Known rows, with every step that occurs
gogo > rivup > romir > rures > metu: [  3  -2  21  -9  11  -5  -1  -1  -2   5   8   7   7   7  -5   5   8   6
  -3 -14]
muzun > romir > rures > metu: [ -5  -2  -1 -11   8  -7  12  -2   0   4  10   0  15   8  -2   8  -1  -3
 -11 -14]
tada > muzun > rivup: [ 4 -1 -1  2 13 -4 16  6  1  1  4  3 -1  1  7 -8 -2  2  8  4]
rures > rivup > romir: [  0   2  22   0  12   2  -3   1  -1 -11  -1   4  11   0   7  -4   1  -6
   0  10]
rivup > romir: [ 1  2 20  1  3  6 -4 -2 -2 -5 -5  1 -1  0  6 -3  1  1  2  0]
rures > tada: [  4  -6   9   6  -2   0   2   0   0 -10   0  -1  -6   7   1   1  -2   6
  -2   8]
rures > rivup > gogo > muzun: [  4   2  11  -9  15 -15 -11   2  -7  -8  15   5   9  -1  -3   1  10  -4
  -2   7]
gogo > rivup: [  3   2  -1  -9   3  -5   2   1  -1   0   3   6  -1   3 -12   0  11   6
   1  -5]
romir > rures > tada > muzun > rivup > gogo: [  7 -13   4   3  28 -22  18   0  -4  -9   0  -1 -10  11   3  -6   4  13
   3   4]
gogo > muzun > rivup: [  3   1  11  -1  11  -5 -10   5   0  -4  14   0  -1  -1   6   2   0   3
   3   1]
rivup > gogo > muzun > romir: [  1   5   6 -18  11 -11  -4  -4  -9  -8  11   0   4   4  -7   5  14   3
  -5 -11]
romir > rures > rivup > gogo > muzun: [  3  -8  11 -10  23 -25 -10  -1  -4  -4  12   2   8   0   0   3   8   1
  -5  -1]
romir > rures: [  0 -10  -1  -1   8  -9   1  -2   3   3  -3  -1  -1   1   3   1  -2   5
  -3  -9]
muzun > rivup > romir: [-1  3 20  3 14  3 -2 -1 -2 -9 -2 -1  0  3  7 -4 -1  2  4  6]
gogo > muzun: [  4  -1  12  -4   0  -3 -12   4   0   0  11   1  -1  -3   3   3   2   3
   0  -6]
rivup > romir > rures > tada: [  3 -13  27   6  10  -3  -1  -4   1 -13  -9  -2  -7   9   9  -1  -3  12
  -3  -2]
rivup > gogo > muzun > rures > romir: [  0  -1  -6  -9  -2 -12  -8  -6  -3  -7  16   0  -7  -4   1   6  13  -2
  -5 -24]
rivup > gogo > muzun > romir > rures > metu: [  0   0   9 -19  15 -18  -2  -4  -8   2  21   0  12   8  -6  11  10   1
 -11 -19]
muzun > rures: [ -3  -4  -3  -1 -11  -1   7  -3   4  -2  -1  -2   2   2   2   2   0  -1
  -1 -12]

Rows
[  6 -12  39   5  20  -8 -11   1   1 -17   6  -1  -8   8  14   1  -4  15
  -1   0]
gogo > muzun > rivup > romir > rures > tada
[  3 -14   8   5   6  -9   3  -1   3  -7  -3  -2  -7   8   3   2  -4  10
  -5  -1]
romir > rures > tada
[  0  -5  -6 -16  29 -24  24  -3  -4  -6   2   5  14   7  -1  -6  10  -1
  -5  -5]
tada > muzun > romir > rures > rivup > gogo
[ -1  -9   1  -2  16 -13   3   1   4  -3   1   2  10   1   4   0  -3  -3
  -5   3]
romir > rures > rivup
[  4   3  32  -1  14   0 -14   2  -2  -9   9   1  -1   0  11  -1   1   5
   5   1]
gogo > muzun > rivup > romir
[ -5  -3  -5 -15  28 -22  10  -7  -4 -10   2   2  15   9  -6   1   9  -3
 -10  -3]
muzun > romir > rures > rivup > gogo
[  5   1  -4  -3  21 -13  15   1  -8  -2   3   1  -3   3   0  -9   8   3
   8   6]
tada > muzun > rivup > gogo
[ -3   0   1  -1 -14   1   7   0   2   6  13  -2  11   3   0   7  -2  -8
  -4 -11]
muzun > rures > metu
[  3  -6  18  -9  14  -8  -2  -4   0  -3  -4   5  -2   5  -4  -1  10  12
   0 -15]
gogo > rivup > romir > rures
[  3  -5   3  -3   4  -1  24   2   1 -12   1   2  -1  11   2  -3   1   8
  -1  -1]
rures > tada > muzun > romir
[  3  -2   7  -9  -3 -13  -7  -4  -4  -4  10  -2   0   1  -1   4  11   2
  -1 -16]
rivup > gogo > muzun > rures
[ 4  3 19 -8  6  1 -3 -2 -3 -5 -1  7 -2  4 -6 -2 11  7  4 -6]
gogo > rivup > romir
[ 4 -9 17  0 25 -8 13  1  2 -2 -4  2 -2  3 15 -9 -3  9  7 -6]
tada > muzun > rivup > romir > rures
[  3  -4  -4  -6   8 -16  20   0  -3  -5   4   4  11   3   1  -6   9  -6
   3  -2]
tada > muzun > rures > rivup > gogo
[ -5  -6  -5 -11  11  -9  11  -5   2  -3  -3  -1   6   6   0   3   1   4
  -8 -15]
muzun > romir > rures
[  7 -17   6   5   8 -11  17   3   4  -3  -1   1  -8   7   8  -4  -3  12
   0  -4]
romir > rures > tada > muzun
[  0  -6  -1  -6  24 -22   2  -4  -4  -4   0   1   9   3  -3   0   7  -3
  -5   3]
romir > rures > rivup > gogo
[  1  -8  -7 -12  13 -10  24  -1   3   0  -1   2   5   5   5  -3   1   6
  -3 -18]
tada > muzun > romir > rures
